176,108,99,113
155,125,119,153
188,130,89,134
->
108,99
125,119

188,131,96,113,121
112,90,119,145,148
128,131,105,113,83
->
131,96
90,119

118,118,109,128
67,67,143,116
86,86,98,135
->
118,109
67,143

120,113,135,103,154
100,69,138,132,93
138,158,122,178,148
165,77,102,94,112
->
113,135
69,138

173,179,174
94,79,84
160,176,168
86,96,96
->
179,174
79,84

118,104,143
114,148,134
130,117,123
102,59,156
->
104,143
148,134

145,182,87,159
135,166,136,140
104,188,125,159
->
182,87
166,136
---
192,106
181,106
100,89
102,69
74,159
149,171
138,79
73,138
194,115
->
192,181,100,102,74,149,138,73,194
106,106,89,69,159,171,79,138,115

101,123,88,108,112
152,135,123,135,158
123,89,141,106,172
105,90,123,96,140
102,97,129,102,127
144,112,140,122,186
->
101,152,123,105,102,144
123,135,89,90,97,112
88,123,141,123,129,140
108,135,106,96,102,122
112,158,172,140,127,186

123,144,117,151,135,129,145,125,75
165,142,118,157,133,137,126,120,145
98,110,146,148,144,153,141,121,132
130,152,89,134,153,122,143,123,119
->
123,165,98,130
144,142,110,152
117,118,146,89
151,157,148,134
135,133,144,153
129,137,153,122
145,126,141,143
125,120,121,123
75,145,132,119

170,166,79
158,165,83
172,165,91
84,81,166
170,178,93
97,97,167
91,90,178
88,95,162
166,167,78
89,95,172
->
170,158,172,84,170,97,91,88,166,89
166,165,165,81,178,97,90,95,167,95
79,83,91,166,93,167,178,162,78,172

77,95,132,108
115,124,127,138
->
77,115
95,124
132,127
108,138

135,117,132,150,155
136,136,133,85,151
101,143,106,125,121
73,131,101,136,115
115,124,129,93,177
144,112,93,134,145
->
135,136,101,73,115,144
117,136,143,131,124,112
132,133,106,101,129,93
150,85,125,136,93,134
155,151,121,115,177,145

167,81,75,74,112,146,149,97,132,115,158,96
135,115,99,101,87,147,128,135,134,111,145,141
134,120,141,126,156,127,143,105,114,127,119,99
->
167,135,134
81,115,120
75,99,141
74,101,126
112,87,156
146,147,127
149,128,143
97,135,105
132,134,114
115,111,127
158,145,119
96,141,99
---
89,106,150,93,69
94,111,153,95,69
87,118,150,92,71
88,106,152,95,61
171,143,104,161,193
->
89,106
94,111
87,118

144,187,118
129,126,110
134,155,103
->
144,187
129,126
134,155

188,148,78,95
113,135,139,130
119,119,117,117
85,126,167,150
->
188,148
113,135
119,119

87,70,134
105,98,173
161,183,124
->
87,70
105,98
161,183

134,123,138,133,143
134,125,140,134,143
134,127,178,161,180
134,102,137,116,143
->
134,123
134,125
134,127

124,143,153,176
123,192,127,126
123,177,125,123
123,138,122,122
->
124,143
123,192
123,177

134,122,169,150,138
126,99,119,133,126
123,144,86,126,153
129,115,101,130,118
85,145,156,107,66
->
134,122
126,99
123,144
---
117,123,96,177,188,71,144,108,144,107,160,107,90,132,121
123,182,115,97,162,160,142,155,155,101,125,149,163,137,94
114,173,81,109,177,114,168,117,144,91,159,137,166,129,85
117,132,90,164,191,72,158,108,149,102,166,109,106,129,112
114,174,82,108,177,116,166,118,144,91,158,138,167,129,85
114,180,88,104,174,129,159,127,146,92,149,143,169,132,85
->
117,96,188,144,144,160,90,121
123,115,162,142,155,125,163,94
114,81,177,168,144,159,166,85
117,90,191,158,149,166,106,112
114,82,177,166,144,158,167,85
114,88,174,159,146,149,169,85

118,129,128,129,130,135,120,128,129,123
116,128,128,127,129,128,143,132,129,132
127,127,127,127,129,126,148,130,128,126
147,129,130,128,128,113,147,126,128,127
106,127,128,127,128,129,157,123,128,133
105,127,126,126,127,130,114,121,128,129
133,130,128,127,129,130,76,130,127,127
->
118,128,130,120,129
116,128,129,143,129
127,127,129,148,128
147,130,128,147,128
106,128,128,157,128
105,126,127,114,128
133,128,129,76,127

165,86,97,80,77
147,95,105,104,86
148,90,101,99,92
86,175,163,166,178
154,98,100,106,94
164,91,97,100,88
154,102,108,113,100
93,176,163,165,174
155,91,102,94,81
128,125,127,131,127
157,106,99,97,103
164,104,105,97,99
->
165,97,77
147,105,86
148,101,92
86,163,178
154,100,94
164,97,88
154,108,100
93,163,174
155,102,81
128,127,127
157,99,103
164,105,99

105,127,120,109,105,127,102,152,138,138,134
169,140,150,164,169,140,174,105,125,125,130
95,125,114,101,95,125,90,160,140,140,135
175,141,153,169,175,141,181,101,124,124,129
104,126,118,108,104,126,100,152,137,137,133
104,126,119,108,104,126,100,153,138,138,134
100,125,117,104,100,125,95,155,138,138,134
->
105,120,105,102,138,134
169,150,169,174,125,130
95,114,95,90,140,135
175,153,175,181,124,129
104,118,104,100,137,133
104,119,104,100,138,134
100,117,100,95,138,134

122,123,96,114,121,153,135
119,120,82,108,118,164,138
121,121,71,107,119,173,136
118,118,62,101,115,180,140
120,120,68,106,118,175,136
->
122,96,121,135
119,82,118,138
121,71,119,136
118,62,115,140
120,68,118,136

129,115,159,137,94,100,134,137,157,109,130,148,125,116
156,141,133,170,119,86,127,66,129,141,96,120,132,189
141,133,133,122,148,89,129,87,145,142,131,110,164,169
126,120,139,151,141,84,125,107,138,142,102,118,151,170
->
129,159,94,134,157,130,125
156,133,119,127,129,96,132
141,133,148,129,145,131,164
126,139,141,125,138,102,151

136,138,145,135,115,164,128,138
137,134,137,135,109,163,128,127
136,131,137,128,114,160,128,128
136,133,140,126,120,163,128,131
143,141,155,136,117,196,128,140
137,139,147,132,127,167,128,139
134,135,141,137,130,156,128,135
133,132,138,129,126,149,128,133
132,132,135,132,120,147,128,130
136,130,131,132,114,160,128,122
130,132,131,134,130,137,128,129
->
136,145,115,128
137,137,109,128
136,137,114,128
136,140,120,128
143,155,117,128
137,147,127,128
134,141,130,128
133,138,126,128
132,135,120,128
136,131,114,128
130,131,130,128

145,158,99,154,144
145,159,95,154,144
143,153,106,149,142
117,97,191,103,116
->
145,99,144
145,95,144
143,106,142
117,191,116
---
148,163,129,172,189
169,147,86,149,122
137,138,157,110,147
->
148,147,157

142,176
73,162
->
142,162

134,78,168
142,127,97
153,79,147
->
134,127,147

182,87
69,174
80,165
75,168
->
182,174

147,155
149,167
157,186
149,159
151,172
->
147,167

116,80,127,180,126
120,160,127,143,123
->
116,160

66,79
86,63
115,114
187,184
->
66,63
